Below is a small trained network, with its code and all its weights. Each question gives an input and a target symbol and asks what happens when units are switched off, that is, made to give their printed mean instead of their output.

import numpy as np


def w(rows, s, z=0):
    codes = np.array(rows[::2]) - 128.0
    scale = np.full(codes.shape[1], s)
    scale[-1] = z or s
    return codes * scale


def norm(h):
    return h / np.sqrt((h * h).mean(-1, keepdims=True) + 1e-5)


def softmax(a):
    e = np.exp(a - a.max(-1, keepdims=True))
    return e / e.sum(-1, keepdims=True)


def log_softmax(a):
    a = a - a.max(-1, keepdims=True)
    return a - np.log(np.exp(a).sum(-1, keepdims=True))


def net(x, mask):
    ids = ['βγδζθλμξψ'.index(c) for c in x.split()]
    T = len(ids)
    res = E[ids] + P[:T]
    u = 0
    for l in range(3):
        r = norm(res)
        for j in range(2):
            rows = slice(2 * j, 2 * j + 2)
            q, k, v = (r @ M[l][rows].T for M in (Q, K, V))
            z = softmax(np.where(np.tri(T) > 0, q @ k.T / 2**0.5, -1e9)) @ v
            o = O[l][rows]
            res = res + np.where(mask[u + j], z, o[:, -1]) @ o[:, :-1]
        u += 2
    return log_softmax(norm(res)[-1] @ U[:, :-1].T + U[:, -1])


Q, K, V, O = {}, {}, {}, {}
E = w([
[206,114,128,160],'β',
[117,112,128,145],'γ',
[146,56,88,219],'δ',
[82,72,253,158],'ζ',
[117,150,117,153],'θ',
[140,105,162,120],'λ',
[142,221,112,115],'μ',
[186,106,130,119],'ξ',
[143,124,98,149],'ψ',
],0.026)
P = w([
[2,192,7,116],'0',
[136,226,113,215],'1',
[89,105,113,59],'2',
[193,229,156,224],'3',
[98,96,128,61],'4',
[205,227,122,203],'5',
[99,95,140,62],'6',
[220,226,131,207],'7',
[105,89,147,56],'8',
[229,225,119,207],'9',
[112,88,157,59],'10',
[215,222,138,215],'11',
[113,86,157,59],'12',
],0.0083)
Q[0] = w([
[215,245,157,133],'L0H1',
[170,50,180,53],'L0H1',
[125,81,198,148],'L0H2',
[210,188,103,176],'L0H2',
],0.012)
K[0] = w([
[157,216,128,106],'L0H1',
[191,11,180,100],'L0H1',
[86,10,164,110],'L0H2',
[216,67,54,212],'L0H2',
],0.013)
V[0] = w([
[140,5,97,141],'L0H1',
[116,127,140,219],'L0H1',
[159,144,104,163],'L0H2',
[167,192,111,101],'L0H2',
],0.015)
O[0] = w([
[9,113,22,178,15],'L0H1',
[4,134,121,196,140],'L0H1',
[206,120,195,188,253],'L0H2',
[75,159,254,135,94],'L0H2',
],0.0055,0.0032)
Q[1] = w([
[185,17,119,251],'L1H1',
[114,2,94,42],'L1H1',
[47,64,29,16],'L1H2',
[88,38,73,200],'L1H2',
],0.0085)
K[1] = w([
[79,6,129,185],'L1H1',
[146,100,81,135],'L1H1',
[83,42,94,138],'L1H2',
[124,135,102,129],'L1H2',
],0.018)
V[1] = w([
[127,250,128,172],'L1H1',
[163,163,65,35],'L1H1',
[123,179,111,111],'L1H2',
[84,118,125,113],'L1H2',
],0.014)
O[1] = w([
[150,23,120,81,113],'L1H1',
[129,53,107,92,2],'L1H1',
[205,231,150,255,140],'L1H2',
[116,149,142,23,81],'L1H2',
],0.0096,0.0064)
Q[2] = w([
[1,149,79,112],'L2H1',
[174,92,32,163],'L2H1',
[172,53,182,56],'L2H2',
[86,77,188,56],'L2H2',
],0.013)
K[2] = w([
[105,164,14,111],'L2H1',
[250,204,129,142],'L2H1',
[100,140,173,147],'L2H2',
[50,4,114,93],'L2H2',
],0.012)
V[2] = w([
[39,65,56,163],'L2H1',
[145,55,192,132],'L2H1',
[1,73,171,167],'L2H2',
[82,159,150,153],'L2H2',
],0.0058)
O[2] = w([
[113,254,240,101,7],'L2H1',
[56,61,179,182,201],'L2H1',
[121,27,72,191,19],'L2H2',
[190,95,174,147,158],'L2H2',
],0.0087,0.0018)
U = w([
[217,120,207,58,151],'β',
[126,109,143,49,252],'γ',
[114,220,185,130,147],'δ',
[61,67,201,110,167],'ζ',
[178,55,57,108,132],'θ',
[136,9,171,145,49],'λ',
[85,93,58,196,9],'μ',
[178,137,67,218,6],'ξ',
[97,152,91,114,168],'ψ',
],0.013,0.004)

Each question gives the input, a string of symbols that net reads in full, and the target symbol t.
The units are the heads (2 rows each of Q, K, V and O). Each row of codes is followed by its name. A weight is (code - 128) times the scale printed after its matrix; where a second scale follows, it is the last column's (O and U).
mask holds one flag per head, layer by layer. A switched-off head (its flag False) gives its mean, the last column of its rows in O, instead of its output. The means were averaged over made-up inputs and are rounded, as every weight is.
A unit's drop is (log p(t) with every unit on - log p(t) with that unit switched off) / (log p(t) with every unit on - log p(t) with every unit switched off).
The circuit of an input: a set's keep is (log p(t) with only the set's units on - log p(t) with every unit switched off) / (log p(t) with every unit on - log p(t) with every unit switched off). Starting from all 6 units, units are removed one at a time, each time the one whose removal leaves the highest keep (on an exact tie, the one counted first), for as long as the keep stays at least 0.8.
circuit, biggest first: the units of the circuit, biggest drop first
unit that matters most: the unit with the biggest drop
heads that matter: for each layer, one digit per head in row order, 1 if its drop is at least 0.15 and else 0, layers parted by /
drop of u: that unit's drop, to one decimal
input θ ξ δ θ ξ ψ ζ β θ β β ψ, target δ: heads that matter -> 00 / 10 / 00
input ξ λ ξ ψ δ β ξ λ, target ξ: circuit, biggest first -> L2H1, L0H1
input ψ δ δ δ λ λ ψ λ, target ξ: unit that matters most -> L0H2
input γ θ μ ξ ξ ψ θ, target λ: heads that matter -> 00 / 10 / 00
input ψ β δ μ ζ γ θ γ ξ ψ β ζ, target δ: heads that matter -> 00 / 10 / 10
input ψ λ ξ, target θ: heads that matter -> 10 / 00 / 00
input ξ ζ ξ ξ, target δ: heads that matter -> 01 / 10 / 00
input γ β ψ ζ ξ ξ μ γ ψ μ β, target ξ: circuit, biggest first -> L0H1, L1H1
input μ ζ ζ λ ζ ζ λ β, target δ: heads that matter -> 00 / 10 / 00
input β ξ γ λ λ δ ψ γ γ ζ, target δ: heads that matter -> 11 / 10 / 10
input θ θ δ δ ζ θ μ, target β: heads that matter -> 10 / 10 / 00
input ξ γ μ δ γ ξ ζ μ μ ψ, target β: heads that matter -> 10 / 00 / 00
input ψ ξ γ θ λ μ θ ψ, target β: heads that matter -> 11 / 00 / 00
input ξ θ β λ λ, target γ: circuit, biggest first -> L0H2
input γ ψ ζ μ λ, target γ: circuit, biggest first -> L1H2, L0H2
input ξ ψ θ ζ ξ δ μ θ, target β: heads that matter -> 10 / 00 / 00
input ζ β μ ζ δ ζ ξ λ λ μ μ ζ γ, target ψ: drop of L0H1 -> 0.2
input θ γ λ γ γ ζ μ γ, target β: drop of L0H2 -> -0.1
input ψ ζ λ ξ ψ μ δ δ δ μ θ ζ β, target ξ: drop of L2H2 -> 0.1
input ξ θ θ γ β γ ζ λ β δ δ δ δ, target μ: drop of L2H2 -> 0.0
input ξ ψ γ λ μ γ, target β: unit that matters most -> L0H1
